Below is a small trained network, with its code and all its weights. Each question gives an input and a class and asks what happens when units are switched off, that is, made to give their printed mean instead of their output.

import numpy as np


def w(rows, s, z=0):
    codes = np.array(rows[::2]) - 128.0
    scale = np.full(codes.shape[1], s)
    scale[-1] = z or s
    return codes * scale


def f(y):
    return np.maximum(y, 0)


def log_softmax(a):
    a = a - a.max(-1, keepdims=True)
    return a - np.log(np.exp(a).sum(-1, keepdims=True))


def net(x, mask):
    res = np.array(x, float).reshape(1, 5) / 4 @ E
    y = f(res @ A[0][:, :-1].T + A[0][:, -1])
    res = res + np.where(mask, y, B[0][:, -1]) @ B[0][:, :-1]
    return log_softmax(res[-1] @ U[:, :-1].T + U[:, -1])


A, B = {}, {}
E = w([
[141,248,153,132,92,138,223,3,122],'x0',
[62,124,222,72,190,32,18,48,58],'x1',
[233,228,188,141,195,231,1,180,59],'x2',
[196,125,154,5,12,141,50,104,210],'x3',
[162,139,246,190,46,22,167,225,110],'x4',
],0.0078)
A[0] = w([
[99,46,80,108,152,123,106,254,152,186],'n1',
[101,139,100,200,174,137,163,126,112,24],'n2',
[150,182,166,134,69,75,127,176,181,79],'n3',
[160,109,67,182,69,226,209,188,188,63],'n4',
[43,61,66,129,93,78,210,112,184,49],'n5',
[81,142,127,178,193,84,130,108,63,103],'n6',
[189,137,138,163,129,207,145,160,127,223],'n7',
[192,207,91,170,81,171,220,85,137,130],'n8',
[133,181,150,161,119,100,181,32,104,96],'n9',
[76,126,98,208,187,161,185,155,119,81],'n10',
[91,146,228,72,155,88,103,56,83,152],'n11',
[175,136,155,176,97,60,143,151,108,2],'n12',
[128,125,171,218,178,90,141,136,125,102],'n13',
[113,109,21,62,147,206,115,80,142,105],'n14',
[95,126,44,109,183,179,103,90,170,112],'n15',
[169,179,155,138,142,189,82,165,92,44],'n16',
[157,134,144,76,35,114,45,102,235,165],'n17',
[57,98,133,120,180,212,111,39,119,36],'n18',
[118,172,153,169,50,72,127,228,138,97],'n19',
[98,106,96,105,72,37,186,70,207,67],'n20',
[145,134,187,179,97,42,125,139,111,20],'n21',
[202,193,142,160,153,135,112,96,126,93],'n22',
[120,203,129,112,97,125,172,72,123,71],'n23',
],0.0098,0.0036)
B[0] = w([
[232,40,105,221,141,71,113,233,65,221],'n1',
[200,142,117,35,92,212,195,93,178,172],'n2',
[126,196,91,117,192,132,179,142,186,198],'n3',
[32,95,76,16,163,35,39,85,190,249],'n4',
[89,194,208,56,205,178,85,187,29,249],'n5',
[139,70,75,36,87,186,202,111,130,190],'n6',
[53,92,169,47,201,103,89,141,98,211],'n7',
[142,38,83,165,106,72,92,196,112,237],'n8',
[208,75,102,195,142,66,86,191,76,200],'n9',
[188,110,117,24,89,142,198,116,143,195],'n10',
[76,2,82,60,191,59,87,104,167,221],'n11',
[122,211,130,164,176,76,164,131,170,177],'n12',
[161,142,99,59,140,151,189,105,184,178],'n13',
[171,228,132,172,212,80,209,122,159,220],'n14',
[154,209,114,168,219,67,160,130,160,201],'n15',
[91,165,201,76,160,171,127,192,58,205],'n16',
[209,91,94,55,71,195,240,102,142,245],'n17',
[118,205,122,188,171,67,106,155,190,189],'n18',
[126,205,94,158,195,101,207,138,160,214],'n19',
[114,149,194,56,187,140,146,192,51,242],'n20',
[86,219,74,186,226,91,146,138,195,189],'n21',
[105,125,181,101,180,172,126,200,73,187],'n22',
[205,67,88,201,121,108,141,232,82,186],'n23',
],0.0076,0.014)
U = w([
[85,174,229,79,157,158,96,169,57,72],'0',
[123,219,111,183,161,85,153,121,216,87],'1',
[54,50,93,75,135,59,58,108,191,174],'2',
[206,107,107,57,85,182,198,113,175,137],'3',
[198,46,110,202,121,76,102,190,85,99],'4',
[121,102,114,123,127,113,123,141,140,190],'5',
[72,175,184,211,10,189,102,49,153,2],'6',
[77,172,186,215,16,163,46,24,153,2],'7',
],0.011,0.0072)

Each question gives the input, the list of numbers given to net, and the class t.
The units are the neurons (one row each of A and B). Each row of codes is followed by its name. A weight is (code - 128) times the scale printed after its matrix; where a second scale follows, it is the last column's (A, B and U).
mask holds one flag per neuron, in row order. A switched-off neuron (its flag False) gives its mean, the last column of its row in B, instead of its output. The means were averaged over made-up inputs and are rounded, as every weight is.
A unit's drop is (log p(t) with every unit on - log p(t) with that unit switched off) / (log p(t) with every unit on - log p(t) with every unit switched off).
The circuit of an input: a set's keep is (log p(t) with only the set's units on - log p(t) with every unit switched off) / (log p(t) with every unit on - log p(t) with every unit switched off). Starting from the 12 units with the biggest drops (on a tie, the unit counted first), units are removed one at a time, each time the one whose removal leaves the highest keep (on an exact tie, the one counted first), for as long as the keep stays at least 0.8.
units of the circuit, in order: the units of the circuit, biggest drop first
unit that matters most: the unit with the biggest drop
top k neurons: the k neurons with the biggest drops, biggest first
drop when u is switched off: that unit's drop, to one decimal
input [1,8,1,5,-2], class 2: units of the circuit, in order => [n11]
input [-6,-2,-3,-7,5], class 3: units of the circuit, in order => [n10, n13]
input [1,-7,-8,-7,-3], class 0: top 2 neurons => [n5, n20]
input [7,8,3,-8,-2], class 2: top 3 neurons => [n11, n17, n18]
input [6,-3,8,6,-5], class 0: top 2 neurons => [n16, n22]
input [-6,5,2,-5,-2], class 4: top 2 neurons => [n4, n1]
input [-4,3,0,-6,6], class 1: top 4 neurons => [n21, n17, n12, n19]
input [-8,8,-6,1,8], class 1: top 2 neurons => [n21, n19]
input [6,5,-3,5,5], class 4: top 3 neurons => [n4, n9, n23]
input [8,4,-8,-5,-2], class 0: top 3 neurons => [n5, n20, n1]
input [0,-8,-4,-4,7], class 2: top 3 neurons => [n4, n14, n8]
input [-7,4,4,4,5], class 4: top 3 neurons => [n1, n4, n5]
input [-4,0,-6,-6,-1], class 0: top 2 neurons => [n5, n17]
input [7,-4,0,-8,5], class 3: unit that matters most => n2
input [-7,-1,6,-6,-7], class 1: top 3 neurons => [n15, n14, n5]
input [-7,-8,8,5,-4], class 0: top 2 neurons => [n16, n7]
input [3,2,4,-6,6], class 1: top 2 neurons => [n21, n17]
input [2,7,-8,3,4], class 0: top 3 neurons => [n20, n5, n4]
input [8,-2,3,7,-6], class 4: units of the circuit, in order => [n8, n23]
input [-4,0,2,7,2], class 3: units of the circuit, in order => [n17]
input [-4,-3,3,-6,0], class 3: drop when n10 is switched off => 0.1
input [6,-2,2,-1,-3], class 4: drop when n7 is switched off => 0.0
input [-3,-7,4,-2,4], class 2: drop when n4 is switched off => 0.7
input [5,-6,-7,3,-7], class 0: drop when n5 is switched off => 1.3
